Here is a tiny trained network, its code and every weight. The questions are about switching its units off for an input and a class, where a switched-off unit gives its printed mean instead of its output.

import numpy as np


def w(rows, s, z=0):
    codes = np.array(rows[::2]) - 128.0
    scale = np.full(codes.shape[1], s)
    scale[-1] = z or s
    return codes * scale


def norm(h):
    return h / np.sqrt((h * h).mean(-1, keepdims=True) + 1e-5)


def f(y):
    return y / 2 * (1 + np.tanh(0.7978845608 * (y + 0.044715 * y**3)))


def log_softmax(a):
    a = a - a.max(-1, keepdims=True)
    return a - np.log(np.exp(a).sum(-1, keepdims=True))


def net(x, mask):
    res = np.array(x, float).reshape(1, 8) / 4 @ E
    u = 0
    for l in range(3):
        y = f(norm(res) @ A[l][:, :-1].T + A[l][:, -1])
        res = res + np.where(mask[u : u + 10], y, B[l][:, -1]) @ B[l][:, :-1]
        u += 10
    return log_softmax(norm(res)[-1] @ U[:, :-1].T + U[:, -1])


A, B = {}, {}
E = w([
[107,44,177,112,129,126,214,197,69,133],'x0',
[131,132,132,129,130,127,131,130,134,126],'x1',
[128,126,129,128,126,132,128,127,127,128],'x2',
[149,121,110,68,27,82,92,195,153,215],'x3',
[126,130,125,132,125,125,131,128,126,130],'x4',
[127,130,128,125,128,129,126,128,125,126],'x5',
[6,136,179,116,73,100,111,93,157,134],'x6',
[128,124,128,128,131,126,122,129,127,127],'x7',
],0.016)
A[0] = w([
[104,98,189,128,188,149,211,107,61,113,77],'L0N0',
[134,129,107,136,132,144,146,124,145,131,97],'L0N1',
[105,139,118,133,136,128,93,83,152,97,117],'L0N2',
[134,154,126,160,197,136,79,2,180,61,81],'L0N3',
[189,163,126,167,212,196,162,137,105,77,90],'L0N4',
[170,191,67,119,103,81,56,104,180,166,45],'L0N5',
[112,145,116,132,133,139,121,69,147,124,3],'L0N6',
[154,102,133,111,148,116,164,164,101,100,27],'L0N7',
[241,122,116,115,117,93,100,185,116,178,51],'L0N8',
[32,128,194,158,147,80,120,66,123,73,59],'L0N9',
],0.0081,0.0058)
B[0] = w([
[132,59,127,207,170,132,62,166,188,33,187],'L0N0',
[132,111,112,109,118,109,142,118,135,127,122],'L0N1',
[128,150,131,162,121,139,90,145,100,191,169],'L0N2',
[132,223,81,82,104,112,212,99,37,241,254],'L0N3',
[161,95,149,140,174,2,103,86,94,136,215],'L0N4',
[192,56,137,161,110,159,85,114,167,37,216],'L0N5',
[85,124,124,110,77,134,145,148,60,143,131],'L0N6',
[156,98,141,166,144,135,143,163,111,140,136],'L0N7',
[109,175,71,94,124,226,137,182,132,100,207],'L0N8',
[55,166,63,126,132,238,166,194,152,152,192],'L0N9',
],0.0086,0.0081)
A[1] = w([
[70,129,221,132,39,45,70,123,167,164,67],'L1N0',
[168,91,113,99,107,199,148,168,143,154,60],'L1N1',
[88,120,195,121,75,53,60,121,206,157,66],'L1N2',
[65,72,177,137,188,149,154,116,128,22,38],'L1N3',
[111,162,132,99,123,87,58,67,232,128,1],'L1N4',
[46,147,179,166,139,192,160,43,104,90,86],'L1N5',
[94,70,160,74,81,133,254,217,54,154,91],'L1N6',
[62,231,104,125,104,110,76,43,193,132,12],'L1N7',
[167,143,128,206,193,37,169,81,129,116,85],'L1N8',
[165,71,212,126,80,115,118,160,191,87,5],'L1N9',
],0.0085,0.0031)
B[1] = w([
[127,66,220,97,153,95,112,30,108,92,192],'L1N0',
[156,165,115,168,139,117,100,154,109,157,179],'L1N1',
[135,43,185,110,126,118,121,104,68,115,173],'L1N2',
[112,60,122,115,79,151,136,150,203,90,182],'L1N3',
[141,74,157,146,142,192,120,207,68,102,156],'L1N4',
[108,189,33,169,83,181,113,189,203,131,179],'L1N5',
[111,217,138,132,191,38,148,157,165,191,253],'L1N6',
[112,89,151,147,105,216,140,204,1,176,211],'L1N7',
[130,90,207,57,66,71,116,103,51,129,192],'L1N8',
[117,191,108,102,130,168,123,90,46,168,155],'L1N9',
],0.0087,0.0075)
A[2] = w([
[194,84,110,146,144,131,101,136,177,82,4],'L2N0',
[158,181,117,150,155,119,156,8,79,151,25],'L2N1',
[190,162,115,154,107,112,115,176,196,139,76],'L2N2',
[109,118,71,128,111,134,82,147,254,82,68],'L2N3',
[53,128,178,141,86,58,158,126,170,147,77],'L2N4',
[165,123,112,104,92,107,91,78,95,132,163],'L2N5',
[170,55,204,155,147,90,111,145,126,68,6],'L2N6',
[230,181,59,106,137,119,87,48,87,122,49],'L2N7',
[87,69,163,110,165,47,156,111,144,141,117],'L2N8',
[158,145,51,115,112,185,92,108,222,73,32],'L2N9',
],0.0091,0.0041)
B[2] = w([
[155,166,97,151,79,122,137,84,95,109,162],'L2N0',
[71,130,193,58,154,81,161,109,114,174,198],'L2N1',
[141,172,81,191,160,137,76,142,130,128,179],'L2N2',
[127,114,156,149,154,140,133,114,209,80,171],'L2N3',
[156,156,160,95,198,99,103,63,171,114,180],'L2N4',
[87,94,191,154,128,142,125,115,193,115,192],'L2N5',
[172,132,74,147,83,177,157,101,28,138,175],'L2N6',
[95,152,193,62,116,49,120,64,254,110,254],'L2N7',
[182,167,75,127,111,122,146,41,146,86,206],'L2N8',
[140,173,144,140,81,122,54,72,167,39,188],'L2N9',
],0.0096,0.0069)
U = w([
[130,156,189,74,149,37,144,52,125,169,253],'0',
[200,49,91,179,153,109,168,119,61,73,95],'1',
[77,215,54,150,111,211,148,110,67,192,98],'2',
[64,93,121,179,145,164,162,160,248,79,96],'3',
[202,167,83,135,89,150,47,113,205,84,81],'4',
[182,174,77,140,163,93,139,236,126,198,113],'5',
[125,32,183,119,71,179,62,124,80,144,67],'6',
],0.017,0.0029)

Each question gives the input, the list of numbers given to net, and the class t.
The units are the neurons (one row each of A and B). Each row of codes is followed by its name. A weight is (code - 128) times the scale printed after its matrix; where a second scale follows, it is the last column's (A, B and U).
mask holds one flag per neuron, layer by layer. A switched-off neuron (its flag False) gives its mean, the last column of its row in B, instead of its output. The means were averaged over made-up inputs and are rounded, as every weight is.
A unit's drop is (log p(t) with every unit on - log p(t) with that unit switched off) / (log p(t) with every unit on - log p(t) with every unit switched off).
The circuit of an input: a set's keep is (log p(t) with only the set's units on - log p(t) with every unit switched off) / (log p(t) with every unit on - log p(t) with every unit switched off). Starting from the 12 units with the biggest drops (on a tie, the unit counted first), units are removed one at a time, each time the one whose removal leaves the highest keep (on an exact tie, the one counted first), for as long as the keep stays at least 0.8.
units of the circuit, in order: the units of the circuit, biggest drop first
top k neurons: the k neurons with the biggest drops, biggest first
top k neurons in layer l: the k neurons of layer l with the biggest drops, biggest first
drop of u: that unit's drop, to one decimal
input [1,7,1,-8,7,8,1,-4], class 3: units of the circuit, in order : [L1N3]
input [0,3,-6,7,0,-5,1,8], class 6: units of the circuit, in order : [L0N3 L1N2]
input [-5,-5,-5,-2,6,-4,1,-7], class 2: top 3 neurons : [L1N7 L0N4 L1N0]
input [0,4,4,-7,-7,2,-5,-1], class 0: units of the circuit, in order : [L0N3 L2N1]
input [8,-4,8,0,-7,-4,5,-3], class 3: units of the circuit, in order : [L0N0 L1N8]
input [0,-6,5,7,-5,-5,2,-8], class 6: top 3 neurons : [L0N3 L2N7 L1N2]
input [-7,0,-8,-8,-5,-7,1,1], class 2: top 3 neurons in layer 1 : [L1N7 L1N5 L1N0]
input [8,-6,5,-1,3,-3,2,-3], class 3: top 2 neurons : [L0N0 L0N4]
input [-7,-1,6,-1,-7,3,2,1], class 2: top 2 neurons : [L1N7 L0N3]
input [6,2,-1,-4,-2,2,1,-6], class 3: top 2 neurons : [L1N3 L0N9]
input [-4,-1,-7,0,5,-4,8,-5], class 2: top 3 neurons : [L0N9 L0N4 L1N5]
input [0,-2,-5,3,7,3,0,3], class 4: top 2 neurons : [L0N8 L0N3]
input [-1,0,4,-8,-8,3,-1,-4], class 0: top 2 neurons : [L0N3 L0N4]
input [1,1,-2,4,7,4,-1,-4], class 5: top neuron in layer 0 : [L0N0]
input [4,-4,1,6,-8,-7,0,-4], class 5: top 2 neurons : [L0N8 L0N4]
input [0,-7,-1,5,5,1,-1,5], class 4: top 2 neurons : [L0N3 L1N7]
input [-5,-8,4,-5,-2,7,-7,5], class 0: drop of L1N3 : 0.0
input [2,2,7,-2,-5,-3,8,-3], class 3: drop of L0N3 : 0.1
input [-3,-4,0,0,-3,4,6,6], class 2: drop of L0N9 : 0.8
input [1,-7,4,0,6,-3,2,-4], class 3: drop of L0N3 : 0.6
input [-1,6,2,-6,-2,1,3,3], class 2: top neuron : [L0N3]
input [0,-3,-8,-8,-1,0,-4,-4], class 0: top 2 neurons in layer 0 : [L0N3 L0N5]
